0.629 -0.525 -0.409 -3.552 -0.095 0.177 -4.004
0.798 -0.505 -0.488 -3.652 -0.046 0.359 -4.174
1.651 -0.336 -0.832 -4.285 -0.005 1.439 -4.615
0.968 -0.444 -0.571 -3.788 -0.017 0.544 -4.348
1.462 -0.364 -0.766 -4.107 0.054 1.194 -4.603
1.805 -0.326 -0.862 -4.390 -0.023 1.669 -4.569
0.315 -0.593 -0.207 -3.382 -0.215 -0.184 -3.638
1.289 -0.407 -0.732 -3.995 0.033 0.985 -4.571
1.971 -0.310 -0.873 -4.554 -0.096 1.917 -4.468
0.476 -0.551 -0.289 -3.493 -0.133 -0.015 -3.818
1.117 -0.425 -0.636 -3.880 0.035 0.773 -4.459
->
0.629 0.798 1.651 0.968 1.462 1.805 0.315 1.289 1.971 0.476 1.117
-0.525 -0.505 -0.336 -0.444 -0.364 -0.326 -0.593 -0.407 -0.310 -0.551 -0.425
-0.409 -0.488 -0.832 -0.571 -0.766 -0.862 -0.207 -0.732 -0.873 -0.289 -0.636
-3.552 -3.652 -4.285 -3.788 -4.107 -4.390 -3.382 -3.995 -4.554 -3.493 -3.880
-0.095 -0.046 -0.005 -0.017 0.054 -0.023 -0.215 0.033 -0.096 -0.133 0.035
0.177 0.359 1.439 0.544 1.194 1.669 -0.184 0.985 1.917 -0.015 0.773
-4.004 -4.174 -4.615 -4.348 -4.603 -4.569 -3.638 -4.571 -4.468 -3.818 -4.459

0.354 -0.258 -0.445 0.797 0.989
-5.140 2.509 -1.316 0.522 -5.383
->
0.354 -5.140
-0.258 2.509
-0.445 -1.316
0.797 0.522
0.989 -5.383

1.073 0.071 0.812 -4.258 -1.037 -1.174 -1.864 -1.789 -2.022 1.822 1.136 0.215
0.074 0.253 1.859 -1.005 -0.302 -0.369 -0.532 0.304 -0.057 0.216 -0.133 -0.016
1.564 -0.346 -1.666 2.130 -0.349 -3.634 1.840 -0.611 -0.866 -0.024 -1.124 -1.237
-0.635 -0.224 0.864 1.001 -0.246 1.270 -3.298 1.557 0.019 -0.468 2.193 -0.512
-2.118 0.636 -0.308 -5.017 0.185 0.892 2.902 -1.778 -0.852 0.659 0.880 3.076
0.998 -0.825 -1.898 2.472 -0.697 -3.111 -0.220 0.476 -3.850 0.291 -0.729 0.818
2.477 -0.083 -2.661 3.584 2.006 -3.670 -0.647 -0.610 -0.466 -2.353 0.047 -0.342
->
1.073 0.074 1.564 -0.635 -2.118 0.998 2.477
0.071 0.253 -0.346 -0.224 0.636 -0.825 -0.083
0.812 1.859 -1.666 0.864 -0.308 -1.898 -2.661
-4.258 -1.005 2.130 1.001 -5.017 2.472 3.584
-1.037 -0.302 -0.349 -0.246 0.185 -0.697 2.006
-1.174 -0.369 -3.634 1.270 0.892 -3.111 -3.670
-1.864 -0.532 1.840 -3.298 2.902 -0.220 -0.647
-1.789 0.304 -0.611 1.557 -1.778 0.476 -0.610
-2.022 -0.057 -0.866 0.019 -0.852 -3.850 -0.466
1.822 0.216 -0.024 -0.468 0.659 0.291 -2.353
1.136 -0.133 -1.124 2.193 0.880 -0.729 0.047
0.215 -0.016 -1.237 -0.512 3.076 0.818 -0.342

-1.473 0.433 2.151
1.574 1.190 1.216
4.186 -4.965 -3.819
-2.100 3.646 -4.426
-3.271 -4.563 4.062
4.445 -0.940 -2.602
->
-1.473 1.574 4.186 -2.100 -3.271 4.445
0.433 1.190 -4.965 3.646 -4.563 -0.940
2.151 1.216 -3.819 -4.426 4.062 -2.602

-0.008 -2.958 -4.593 1.856 -1.365 0.604 -0.985 -1.557
-1.633 2.548 -3.307 -0.176 2.036 -0.624 1.232 1.302
0.744 -0.560 0.086 0.808 -0.591 0.997 -0.593 0.525
-0.350 -0.259 4.460 1.136 0.407 0.398 -1.818 -0.112
-0.564 1.663 -1.474 0.076 1.243 -0.283 0.687 0.215
0.149 1.555 -2.251 -0.500 0.533 -0.167 -0.291 0.268
-0.312 0.461 0.772 -0.105 -0.491 0.120 0.236 -0.309
->
-0.008 -1.633 0.744 -0.350 -0.564 0.149 -0.312
-2.958 2.548 -0.560 -0.259 1.663 1.555 0.461
-4.593 -3.307 0.086 4.460 -1.474 -2.251 0.772
1.856 -0.176 0.808 1.136 0.076 -0.500 -0.105
-1.365 2.036 -0.591 0.407 1.243 0.533 -0.491
0.604 -0.624 0.997 0.398 -0.283 -0.167 0.120
-0.985 1.232 -0.593 -1.818 0.687 -0.291 0.236
-1.557 1.302 0.525 -0.112 0.215 0.268 -0.309

-0.211 3.897
0.149 -1.719
-1.595 0.188
-1.987 2.603
2.617 0.608
0.416 0.657
->
-0.211 0.149 -1.595 -1.987 2.617 0.416
3.897 -1.719 0.188 2.603 0.608 0.657

-0.671 -0.072 -0.530 -1.192 -2.467 0.133 0.129 -1.200 3.000
0.168 -0.791 0.284 0.272 1.356 -5.503 0.248 0.953 -1.272
0.695 -2.099 -0.292 2.765 -2.475 2.231 -0.608 0.349 -1.042
1.871 -1.423 0.758 -2.287 -0.544 0.589 0.662 0.387 0.298
0.572 -0.204 0.134 1.275 -0.665 -0.525 -0.561 -0.421 -1.633
0.127 -1.197 0.558 -0.721 0.127 1.427 -0.606 2.146 -1.917
0.907 0.855 -0.311 -1.303 -2.455 0.857 -1.528 1.389 0.876
->
-0.671 0.168 0.695 1.871 0.572 0.127 0.907
-0.072 -0.791 -2.099 -1.423 -0.204 -1.197 0.855
-0.530 0.284 -0.292 0.758 0.134 0.558 -0.311
-1.192 0.272 2.765 -2.287 1.275 -0.721 -1.303
-2.467 1.356 -2.475 -0.544 -0.665 0.127 -2.455
0.133 -5.503 2.231 0.589 -0.525 1.427 0.857
0.129 0.248 -0.608 0.662 -0.561 -0.606 -1.528
-1.200 0.953 0.349 0.387 -0.421 2.146 1.389
3.000 -1.272 -1.042 0.298 -1.633 -1.917 0.876
